Here is a tiny trained network, its code and every weight. The questions are about switching its units off for an input and a class, where a switched-off unit gives its printed mean instead of its output.

import numpy as np


def w(rows, s, z=0):
    codes = np.array(rows[::2]) - 128.0
    scale = np.full(codes.shape[1], s)
    scale[-1] = z or s
    return codes * scale


def f(y):
    return np.maximum(y, 0)


def log_softmax(a):
    a = a - a.max(-1, keepdims=True)
    return a - np.log(np.exp(a).sum(-1, keepdims=True))


def net(x, mask):
    res = np.array(x, float).reshape(1, 3) / 4 @ E
    y = f(res @ A[0][:, :-1].T + A[0][:, -1])
    res = res + np.where(mask, y, B[0][:, -1]) @ B[0][:, :-1]
    return log_softmax(res[-1] @ U[:, :-1].T + U[:, -1])


A, B = {}, {}
E = w([
[110,157,252,194,137,71,71,167],'x0',
[136,216,195,15,127,111,135,72],'x1',
[213,81,198,142,214,215,171,110],'x2',
],0.012)
A[0] = w([
[122,146,33,130,175,137,170,89,73],'N1',
[89,136,36,88,103,189,140,149,86],'N2',
[83,161,248,210,142,63,82,184,33],'N3',
[170,98,70,74,129,107,158,100,84],'N4',
[180,139,210,29,144,151,122,20,4],'N5',
[190,73,154,174,170,174,82,73,98],'N6',
[70,99,71,232,155,154,167,151,95],'N7',
[9,115,49,153,60,42,105,133,175],'N8',
[139,64,50,205,176,153,81,248,114],'N9',
[130,154,41,84,165,149,176,87,75],'N10',
[179,102,143,140,197,164,164,171,188],'N11',
[72,140,79,132,60,145,50,167,169],'N12',
[108,96,81,218,126,153,137,148,83],'N13',
[127,86,78,124,69,163,208,79,23],'N14',
[122,192,122,42,73,80,79,91,135],'N15',
[227,89,144,155,217,201,182,143,138],'N16',
],0.011,0.0029)
B[0] = w([
[138,93,123,142,114,91,59,121,187],'N1',
[175,109,105,113,100,137,96,100,200],'N2',
[236,93,47,47,64,31,52,46,254],'N3',
[84,87,86,142,97,86,61,89,188],'N4',
[72,242,138,85,158,151,180,149,236],'N5',
[179,112,200,168,102,171,118,150,197],'N6',
[57,204,111,86,198,135,125,154,201],'N7',
[197,115,244,249,137,218,170,161,249],'N8',
[2,165,61,67,194,104,103,146,232],'N9',
[192,104,81,85,130,61,91,75,208],'N10',
[140,111,170,186,107,166,128,162,202],'N11',
[145,80,138,218,151,169,180,117,201],'N12',
[40,186,101,80,204,115,179,126,192],'N13',
[198,106,79,61,62,100,82,106,189],'N14',
[50,155,165,140,192,166,197,163,230],'N15',
[165,86,180,179,102,181,187,172,243],'N16',
],0.0093,0.017)
U = w([
[191,116,169,233,117,248,193,147,124],'0',
[51,244,110,87,178,160,177,132,230],'1',
[221,94,78,116,63,85,35,82,4],'2',
],0.012,0.0028)

Each question gives the input, the list of numbers given to net, and the class t.
The units are the neurons (one row each of A and B). Each row of codes is followed by its name. A weight is (code - 128) times the scale printed after its matrix; where a second scale follows, it is the last column's (A, B and U).
mask holds one flag per neuron, in row order. A switched-off neuron (its flag False) gives its mean, the last column of its row in B, instead of its output. The means were averaged over made-up inputs and are rounded, as every weight is.
A unit's drop is (log p(t) with every unit on - log p(t) with that unit switched off) / (log p(t) with every unit on - log p(t) with every unit switched off).
The circuit of an input: a set's keep is (log p(t) with only the set's units on - log p(t) with every unit switched off) / (log p(t) with every unit on - log p(t) with every unit switched off). Starting from the 12 units with the biggest drops (on a tie, the unit counted first), units are removed one at a time, each time the one whose removal leaves the highest keep (on an exact tie, the one counted first), for as long as the keep stays at least 0.8.
circuit, biggest first: the units of the circuit, biggest drop first
top k neurons: the k neurons with the biggest drops, biggest first
drop of u: that unit's drop, to one decimal
input [4,1,3], class 2: top 3 neurons -> (N8; N3; N15)
input [-5,1,-6], class 0: circuit, biggest first -> (N8)
input [-5,-8,-8], class 0: top 2 neurons -> (N8; N12)
input [6,6,-6], class 0: top 2 neurons -> (N15; N8)
input [-5,3,-4], class 2: top 2 neurons -> (N10; N16)
input [0,-5,-4], class 1: top 2 neurons -> (N9; N7)
input [-7,0,-5], class 2: top 2 neurons -> (N10; N14)
input [4,0,-4], class 0: top 3 neurons -> (N8; N10; N14)
input [7,-7,-4], class 1: top 3 neurons -> (N9; N13; N7)
input [2,-2,0], class 1: top 2 neurons -> (N10; N14)
input [4,3,-5], class 0: top 2 neurons -> (N8; N15)
input [-4,-7,-8], class 0: top 2 neurons -> (N8; N12)
input [1,7,-7], class 0: top 2 neurons -> (N8; N9)
input [7,4,0], class 2: circuit, biggest first -> (N3)
input [-4,-3,-1], class 2: top 2 neurons -> (N5; N15)
input [-5,-5,0], class 1: drop of N9 -> 1.1
input [4,-2,-5], class 0: drop of N8 -> 5.2
input [-5,-7,-8], class 0: drop of N12 -> 2.1
